Below is a small trained network, with its code and all its weights. Each question gives an input and a class and asks what happens when units are switched off, that is, made to give their printed mean instead of their output.

import numpy as np


def w(rows, s, z=0):
    codes = np.array(rows[::2]) - 128.0
    scale = np.full(codes.shape[1], s)
    scale[-1] = z or s
    return codes * scale


def norm(h):
    return h / np.sqrt((h * h).mean(-1, keepdims=True) + 1e-5)


def f(y):
    return y / 2 * (1 + np.tanh(0.7978845608 * (y + 0.044715 * y**3)))


def log_softmax(a):
    a = a - a.max(-1, keepdims=True)
    return a - np.log(np.exp(a).sum(-1, keepdims=True))


def net(x, mask):
    res = np.array(x, float).reshape(1, 7) / 4 @ E
    u = 0
    for l in range(3):
        y = f(norm(res) @ A[l][:, :-1].T + A[l][:, -1])
        res = res + np.where(mask[u : u + 10], y, B[l][:, -1]) @ B[l][:, :-1]
        u += 10
    return log_softmax(norm(res)[-1] @ U[:, :-1].T + U[:, -1])


A, B = {}, {}
E = w([
[209,145,134],'x0',
[122,139,212],'x1',
[132,127,101],'x2',
[129,127,133],'x3',
[129,128,118],'x4',
[131,120,96],'x5',
[149,12,135],'x6',
],0.011)
A[0] = w([
[109,135,247,199],'L0N0',
[125,73,138,50],'L0N1',
[54,105,114,57],'L0N2',
[16,119,136,81],'L0N3',
[213,153,100,134],'L0N4',
[54,124,138,52],'L0N5',
[111,202,91,74],'L0N6',
[29,104,90,87],'L0N7',
[43,127,98,78],'L0N8',
[110,141,119,3],'L0N9',
],0.014,0.0067)
B[0] = w([
[173,117,2,255],'L0N0',
[114,86,56,137],'L0N1',
[212,191,170,145],'L0N2',
[210,139,135,184],'L0N3',
[214,135,125,192],'L0N4',
[207,119,146,138],'L0N5',
[82,86,82,183],'L0N6',
[236,186,144,188],'L0N7',
[219,97,150,167],'L0N8',
[170,95,214,105],'L0N9',
],0.011,0.0062)
A[1] = w([
[207,152,203,108],'L1N0',
[152,92,136,236],'L1N1',
[184,105,104,52],'L1N2',
[128,79,137,32],'L1N3',
[246,158,164,1],'L1N4',
[114,204,113,26],'L1N5',
[184,117,133,22],'L1N6',
[110,126,101,75],'L1N7',
[22,98,134,80],'L1N8',
[46,217,143,102],'L1N9',
],0.012,0.0057)
B[1] = w([
[224,192,163,186],'L1N0',
[52,144,72,253],'L1N1',
[89,214,244,187],'L1N2',
[46,113,186,112],'L1N3',
[254,162,99,214],'L1N4',
[59,152,57,135],'L1N5',
[134,135,235,137],'L1N6',
[164,76,75,116],'L1N7',
[215,153,101,117],'L1N8',
[84,243,42,141],'L1N9',
],0.0071,0.0053)
A[2] = w([
[50,236,140,141],'L2N0',
[78,151,250,34],'L2N1',
[143,141,32,139],'L2N2',
[172,146,82,50],'L2N3',
[62,229,166,148],'L2N4',
[100,122,64,2],'L2N5',
[161,141,59,217],'L2N6',
[152,22,222,122],'L2N7',
[108,68,188,106],'L2N8',
[108,143,44,121],'L2N9',
],0.014,0.006)
B[2] = w([
[53,182,33,147],'L2N0',
[254,213,43,125],'L2N1',
[124,96,193,221],'L2N2',
[74,135,160,160],'L2N3',
[55,143,29,137],'L2N4',
[156,129,198,135],'L2N5',
[59,221,239,248],'L2N6',
[160,52,14,139],'L2N7',
[101,71,61,125],'L2N8',
[106,80,183,185],'L2N9',
],0.0095,0.013)
U = w([
[150,143,180,212],'0',
[139,143,197,153],'1',
[249,186,165,3],'2',
[75,99,39,182],'3',
[154,141,197,68],'4',
],0.012,0.0054)

Each question gives the input, the list of numbers given to net, and the class t.
The units are the neurons (one row each of A and B). Each row of codes is followed by its name. A weight is (code - 128) times the scale printed after its matrix; where a second scale follows, it is the last column's (A, B and U).
mask holds one flag per neuron, layer by layer. A switched-off neuron (its flag False) gives its mean, the last column of its row in B, instead of its output. The means were averaged over made-up inputs and are rounded, as every weight is.
A unit's drop is (log p(t) with every unit on - log p(t) with that unit switched off) / (log p(t) with every unit on - log p(t) with every unit switched off).
unit that matters most: the unit with the biggest drop
k most important neurons: the k neurons with the biggest drops, biggest first
top k neurons in layer l: the k neurons of layer l with the biggest drops, biggest first
drop when u is switched off: that unit's drop, to one decimal
input [-4,-2,7,-6,6,-4,-6], class 3: unit that matters most	L0N0
input [-8,2,-4,-3,-1,4,-7], class 2: 3 most important neurons	[L0N3; L0N8; L0N7]
input [6,-6,0,-1,5,2,6], class 1: top 4 neurons in layer 0	[L0N7; L0N8; L0N3; L0N2]
input [5,-5,1,2,3,-1,7], class 3: 3 most important neurons	[L0N7; L0N0; L2N7]
input [-7,-8,-3,4,-6,5,7], class 1: 3 most important neurons	[L0N7; L1N1; L0N2]
input [-8,-1,2,-7,3,5,-5], class 2: 2 most important neurons	[L0N8; L0N7]
input [-3,-7,-3,4,-4,1,-8], class 3: top 2 neurons in layer 2	[L2N0; L2N4]
input [-7,-6,-3,-6,-3,-1,6], class 2: top 3 neurons in layer 0	[L0N7; L0N2; L0N0]
input [3,2,-4,-8,6,-1,6], class 3: 2 most important neurons	[L0N7; L1N4]
input [-6,-1,-1,-8,3,-1,7], class 3: top 2 neurons in layer 0	[L0N0; L0N4]
input [-8,-4,-4,-7,5,7,-7], class 2: 4 most important neurons	[L0N7; L0N8; L0N3; L0N2]
input [1,4,3,6,-4,2,5], class 3: top 2 neurons in layer 1	[L1N4; L1N0]
input [-6,2,8,5,-3,5,6], class 2: 3 most important neurons	[L0N7; L0N2; L0N6]
input [-6,4,-7,7,2,0,7], class 3: unit that matters most	L1N4
input [2,3,4,6,-2,3,-6], class 3: top 2 neurons in layer 2	[L2N0; L2N4]
input [-6,2,-5,0,6,3,5], class 2: drop when L0N3 is switched off	0.1
input [3,-2,6,5,0,0,-7], class 3: drop when L0N0 is switched off	0.3
input [-6,-7,6,-5,4,-7,3], class 0: drop when L0N8 is switched off	-0.1
